Below are the code and all the weights of a small trained network. Each question names an input and a class and asks about switching units off, where a switched-off unit gives its printed mean instead of its output.

import numpy as np


def w(rows, s, z=0):
    codes = np.array(rows[::2]) - 128.0
    scale = np.full(codes.shape[1], s)
    scale[-1] = z or s
    return codes * scale


def f(y):
    return y / 2 * (1 + np.tanh(0.7978845608 * (y + 0.044715 * y**3)))


def log_softmax(a):
    a = a - a.max(-1, keepdims=True)
    return a - np.log(np.exp(a).sum(-1, keepdims=True))


def net(x, mask):
    res = np.array(x, float).reshape(1, 3) / 4 @ E
    y = f(res @ A[0][:, :-1].T + A[0][:, -1])
    res = res + np.where(mask, y, B[0][:, -1]) @ B[0][:, :-1]
    return log_softmax(res[-1] @ U[:, :-1].T + U[:, -1])


A, B = {}, {}
E = w([
[141,120,129,42,104,148,36,73,183,103],'x0',
[161,200,123,131,2,98,117,66,189,201],'x1',
[158,143,164,120,75,107,77,246,226,129],'x2',
],0.007)
A[0] = w([
[135,148,135,134,8,115,130,124,189,141,185],'N1',
[122,119,130,97,90,127,92,89,165,128,170],'N2',
[126,122,126,123,152,142,97,180,160,123,137],'N3',
[116,118,130,129,197,130,157,83,59,118,175],'N4',
[128,146,118,179,103,128,173,118,106,148,193],'N5',
[128,137,130,129,126,133,116,123,146,147,84],'N6',
[134,133,129,92,104,131,94,88,155,123,146],'N7',
[126,119,140,126,129,132,135,121,127,146,113],'N8',
[120,112,125,139,128,108,120,144,130,128,112],'N9',
[133,124,131,108,165,131,109,181,148,118,254],'N10',
[133,122,131,125,116,123,121,132,115,131,94],'N11',
[150,129,127,127,130,129,112,64,107,142,130],'N12',
[130,125,144,119,99,120,117,114,139,117,168],'N13',
[138,126,148,120,123,114,142,144,127,114,114],'N14',
],0.017,0.0029)
B[0] = w([
[226,145,60,250,190,194,59,100,115,177,245],'N1',
[131,164,81,82,133,165,91,127,221,146,186],'N2',
[135,85,184,126,108,72,148,153,79,120,172],'N3',
[80,139,90,222,182,151,191,100,46,154,231],'N4',
[175,74,204,119,95,69,99,179,62,106,180],'N5',
[131,135,138,125,144,153,95,136,139,122,134],'N6',
[125,171,99,84,117,166,104,101,216,139,177],'N7',
[109,122,131,120,145,141,131,155,124,134,127],'N8',
[85,101,121,110,121,119,110,76,96,115,133],'N9',
[164,122,176,163,67,74,144,161,43,147,186],'N10',
[119,130,130,127,133,134,119,134,132,127,125],'N11',
[30,123,107,127,211,167,193,122,135,80,160],'N12',
[135,126,101,128,150,139,85,96,146,125,151],'N13',
[131,108,138,97,143,142,124,75,86,100,133],'N14',
],0.012,0.013)
U = w([
[131,110,104,210,182,134,177,134,30,185,249],'0',
[179,196,61,85,125,196,54,114,253,183,106],'1',
[116,70,225,54,27,22,176,185,111,94,100],'2',
[15,177,66,54,172,180,199,86,195,109,32],'3',
],0.0054,0.0018)

Each question gives the input, the list of numbers given to net, and the class t.
The units are the neurons (one row each of A and B). Each row of codes is followed by its name. A weight is (code - 128) times the scale printed after its matrix; where a second scale follows, it is the last column's (A, B and U).
mask holds one flag per neuron, in row order. A switched-off neuron (its flag False) gives its mean, the last column of its row in B, instead of its output. The means were averaged over made-up inputs and are rounded, as every weight is.
A unit's drop is (log p(t) with every unit on - log p(t) with that unit switched off) / (log p(t) with every unit on - log p(t) with every unit switched off).
The circuit of an input: a set's keep is (log p(t) with only the set's units on - log p(t) with every unit switched off) / (log p(t) with every unit on - log p(t) with every unit switched off). Starting from the 12 units with the biggest drops (on a tie, the unit counted first), units are removed one at a time, each time the one whose removal leaves the highest keep (on an exact tie, the one counted first), for as long as the keep stays at least 0.8.
units of the circuit, in order: the units of the circuit, biggest drop first
most important unit: the unit with the biggest drop
k most important neurons: the k neurons with the biggest drops, biggest first
drop when u is switched off: that unit's drop, to one decimal
input [4,4,-6], class 3: most important unit	N12
input [-1,3,0], class 1: 3 most important neurons	[N4; N10; N3]
input [5,-2,-7], class 3: units of the circuit, in order	[N1; N12]
input [8,-5,-3], class 3: units of the circuit, in order	[N1; N5]
input [3,-8,3], class 2: units of the circuit, in order	[N1; N3]
input [-1,2,0], class 1: 2 most important neurons	[N4; N10]
input [8,-6,1], class 2: 2 most important neurons	[N1; N10]
input [-8,4,-3], class 2: drop when N5 is switched off	0.6
input [-6,-6,5], class 2: drop when N4 is switched off	0.1
input [0,-7,5], class 2: drop when N1 is switched off	0.2
input [-7,-2,3], class 2: 2 most important neurons	[N1; N4]
input [6,4,-7], class 3: 2 most important neurons	[N12; N1]
